Below is a small trained network, with its code and all its weights. Each question gives an input and a class and asks what happens when units are switched off, that is, made to give their printed mean instead of their output.

import numpy as np


def w(rows, s, z=0):
    codes = np.array(rows[::2]) - 128.0
    scale = np.full(codes.shape[1], s)
    scale[-1] = z or s
    return codes * scale


def f(y):
    return y / 2 * (1 + np.tanh(0.7978845608 * (y + 0.044715 * y**3)))


def log_softmax(a):
    a = a - a.max(-1, keepdims=True)
    return a - np.log(np.exp(a).sum(-1, keepdims=True))


def net(x, mask):
    res = np.array(x, float).reshape(1, 3) / 4 @ E
    y = f(res @ A[0][:, :-1].T + A[0][:, -1])
    res = res + np.where(mask, y, B[0][:, -1]) @ B[0][:, :-1]
    return log_softmax(res[-1] @ U[:, :-1].T + U[:, -1])


A, B = {}, {}
E = w([
[16,110,106,132,196,46,135],'x0',
[129,196,44,183,89,109,73],'x1',
[152,7,64,105,91,103,112],'x2',
],0.012)
A[0] = w([
[132,173,159,164,174,160,166,98],'neuron 0',
[135,182,152,132,177,159,140,103],'neuron 1',
[206,143,147,108,86,246,139,132],'neuron 2',
[157,108,131,153,75,201,142,86],'neuron 3',
[41,103,99,137,223,92,151,102],'neuron 4',
[136,190,55,190,124,135,79,1],'neuron 5',
[155,54,64,93,78,92,142,115],'neuron 6',
[119,186,183,123,155,147,133,127],'neuron 7',
[132,44,100,85,106,131,106,81],'neuron 8',
[111,178,150,119,166,133,132,138],'neuron 9',
[147,101,137,134,110,94,130,122],'neuron 10',
[113,100,204,55,173,173,190,39],'neuron 11',
[142,91,186,44,181,161,190,23],'neuron 12',
],0.014,0.0041)
B[0] = w([
[72,154,133,132,195,153,191,189],'neuron 0',
[109,158,176,110,167,164,142,186],'neuron 1',
[179,57,168,174,139,5,128,252],'neuron 2',
[152,93,189,180,114,80,115,187],'neuron 3',
[210,2,149,226,129,19,103,250],'neuron 4',
[117,132,11,43,97,168,17,219],'neuron 5',
[51,187,164,102,192,193,178,208],'neuron 6',
[88,175,171,105,165,168,209,199],'neuron 7',
[86,140,181,118,178,220,237,193],'neuron 8',
[83,125,174,104,184,137,138,181],'neuron 9',
[129,194,125,111,168,107,126,143],'neuron 10',
[143,161,65,109,53,186,57,228],'neuron 11',
[121,167,37,93,32,133,27,223],'neuron 12',
],0.0098,0.015)
U = w([
[211,47,179,180,127,22,149,216],'0',
[114,138,171,140,192,218,212,137],'1',
[162,133,11,124,42,175,84,6],'2',
],0.012,0.0016)

Each question gives the input, the list of numbers given to net, and the class t.
The units are the neurons (one row each of A and B). Each row of codes is followed by its name. A weight is (code - 128) times the scale printed after its matrix; where a second scale follows, it is the last column's (A, B and U).
mask holds one flag per neuron, in row order. A switched-off neuron (its flag False) gives its mean, the last column of its row in B, instead of its output. The means were averaged over made-up inputs and are rounded, as every weight is.
A unit's drop is (log p(t) with every unit on - log p(t) with that unit switched off) / (log p(t) with every unit on - log p(t) with every unit switched off).
The circuit of an input: a set's keep is (log p(t) with only the set's units on - log p(t) with every unit switched off) / (log p(t) with every unit on - log p(t) with every unit switched off). Starting from the 12 units with the biggest drops (on a tie, the unit counted first), units are removed one at a time, each time the one whose removal leaves the highest keep (on an exact tie, the one counted first), for as long as the keep stays at least 0.8.
units of the circuit, in order: the units of the circuit, biggest drop first
top k neurons: the k neurons with the biggest drops, biggest first
drop of u: that unit's drop, to one decimal
input [-7,4,-2], class 0: units of the circuit, in order -> [neuron 2]
input [-3,-7,-4], class 2: top 2 neurons -> [neuron 12; neuron 11]
input [-1,-4,5], class 1: top 2 neurons -> [neuron 8; neuron 6]
input [-5,4,-6], class 1: top 3 neurons -> [neuron 4; neuron 7; neuron 0]
input [2,-4,4], class 1: top 4 neurons -> [neuron 8; neuron 5; neuron 6; neuron 2]
input [4,-5,3], class 2: top 4 neurons -> [neuron 2; neuron 12; neuron 11; neuron 3]
input [1,-8,-7], class 2: top 2 neurons -> [neuron 12; neuron 11]
input [-7,1,6], class 0: top 2 neurons -> [neuron 2; neuron 3]
input [7,-1,-7], class 0: top 3 neurons -> [neuron 4; neuron 6; neuron 8]
input [3,-4,0], class 2: top 3 neurons -> [neuron 2; neuron 11; neuron 12]
input [0,-1,-2], class 1: top 3 neurons -> [neuron 4; neuron 2; neuron 5]
input [-3,-4,4], class 1: top 4 neurons -> [neuron 4; neuron 8; neuron 6; neuron 5]
input [-6,4,-4], class 0: drop of neuron 2 -> 1.1
input [-4,-7,-3], class 2: units of the circuit, in order -> [neuron 12]
input [-7,1,5], class 0: drop of neuron 2 -> 2.5
input [-3,-4,6], class 1: drop of neuron 8 -> 0.1
input [-7,5,-5], class 0: drop of neuron 4 -> 0.0
